Here is a tiny trained network, its code and every weight. The questions are about switching its units off for an input and a class, where a switched-off unit gives its printed mean instead of its output.

import numpy as np


def w(rows, s, z=0):
    codes = np.array(rows[::2]) - 128.0
    scale = np.full(codes.shape[1], s)
    scale[-1] = z or s
    return codes * scale


def f(y):
    return np.maximum(y, 0)


def log_softmax(a):
    a = a - a.max(-1, keepdims=True)
    return a - np.log(np.exp(a).sum(-1, keepdims=True))


def net(x, mask):
    res = np.array(x, float).reshape(1, 4) / 4 @ E
    y = f(res @ A[0][:, :-1].T + A[0][:, -1])
    res = res + np.where(mask, y, B[0][:, -1]) @ B[0][:, :-1]
    return log_softmax(res[-1] @ U[:, :-1].T + U[:, -1])


A, B = {}, {}
E = w([
[230,140,205,71,101,20],'x0',
[168,42,2,69,193,135],'x1',
[182,74,68,169,67,121],'x2',
[170,101,168,241,126,2],'x3',
],0.01)
A[0] = w([
[152,150,190,94,181,136,186],'N1',
[185,137,195,166,85,76,170],'N2',
[167,29,66,126,139,114,226],'N3',
[90,151,167,189,157,117,202],'N4',
[70,145,131,128,145,190,254],'N5',
[119,136,143,132,177,103,133],'N6',
[143,149,160,108,125,100,91],'N7',
[68,134,155,89,58,159,195],'N8',
[90,86,145,78,154,130,177],'N9',
[137,161,251,190,99,141,134],'N10',
[103,104,46,126,138,131,166],'N11',
[137,100,133,72,99,99,114],'N12',
[149,120,155,129,146,139,84],'N13',
[144,110,63,90,84,128,87],'N14',
[174,93,76,113,135,122,184],'N15',
[176,131,201,145,106,58,157],'N16',
[145,168,166,154,90,91,254],'N17',
[51,142,132,143,150,131,157],'N18',
[115,167,110,48,189,148,176],'N19',
[132,131,112,155,93,126,18],'N20',
],0.016,0.0035)
B[0] = w([
[206,199,198,167,90,151,187],'N1',
[11,63,109,50,129,61,238],'N2',
[110,197,29,167,142,144,227],'N3',
[76,15,150,178,88,67,202],'N4',
[58,77,199,105,135,132,208],'N5',
[101,165,156,186,106,136,156],'N6',
[189,141,227,116,93,158,169],'N7',
[35,153,169,10,145,134,195],'N8',
[163,163,149,134,145,195,164],'N9',
[80,130,89,82,91,56,251],'N10',
[92,161,134,141,223,254,187],'N11',
[164,159,157,163,78,98,166],'N12',
[156,156,137,111,104,126,137],'N13',
[124,183,93,138,114,108,174],'N14',
[159,186,50,144,124,122,194],'N15',
[13,194,210,23,164,28,240],'N16',
[49,75,93,73,140,77,212],'N17',
[123,79,162,135,144,89,182],'N18',
[213,175,181,107,230,231,199],'N19',
[67,145,178,137,159,148,141],'N20',
],0.0083,0.019)
U = w([
[98,178,123,167,123,163,167],'0',
[116,167,187,4,181,167,138],'1',
[178,147,24,175,162,168,182],'2',
[110,50,199,227,154,149,92],'3',
[206,55,155,129,66,138,3],'4',
[76,107,115,55,92,14,125],'5',
[242,161,180,142,117,134,122],'6',
],0.011,0.0035)

Each question gives the input, the list of numbers given to net, and the class t.
The units are the neurons (one row each of A and B). Each row of codes is followed by its name. A weight is (code - 128) times the scale printed after its matrix; where a second scale follows, it is the last column's (A, B and U).
mask holds one flag per neuron, in row order. A switched-off neuron (its flag False) gives its mean, the last column of its row in B, instead of its output. The means were averaged over made-up inputs and are rounded, as every weight is.
A unit's drop is (log p(t) with every unit on - log p(t) with that unit switched off) / (log p(t) with every unit on - log p(t) with every unit switched off).
The circuit of an input: a set's keep is (log p(t) with only the set's units on - log p(t) with every unit switched off) / (log p(t) with every unit on - log p(t) with every unit switched off). Starting from the 12 units with the biggest drops (on a tie, the unit counted first), units are removed one at a time, each time the one whose removal leaves the highest keep (on an exact tie, the one counted first), for as long as the keep stays at least 0.8.
units of the circuit, in order: the units of the circuit, biggest drop first
unit that matters most: the unit with the biggest drop
k most important neurons: the k neurons with the biggest drops, biggest first
drop of u: that unit's drop, to one decimal
input [-7,-2,0,0], class 3: unit that matters most => N16
input [-4,-2,8,-3], class 0: units of the circuit, in order => [N16; N2]
input [-4,-8,2,-6], class 5: 2 most important neurons => [N11; N10]
input [-4,-8,0,-5], class 5: 2 most important neurons => [N10; N11]
input [-4,-3,-8,2], class 3: 2 most important neurons => [N16; N2]
input [-2,-4,8,-2], class 1: 2 most important neurons => [N4; N2]
input [-6,5,5,-6], class 2: 2 most important neurons => [N16; N3]
input [-8,-4,1,-1], class 3: 2 most important neurons => [N16; N2]
input [-2,8,1,-8], class 2: 3 most important neurons => [N16; N3; N15]
input [-5,-7,2,-3], class 5: drop of N19 => 0.1
input [-8,-2,6,7], class 3: drop of N16 => 0.2
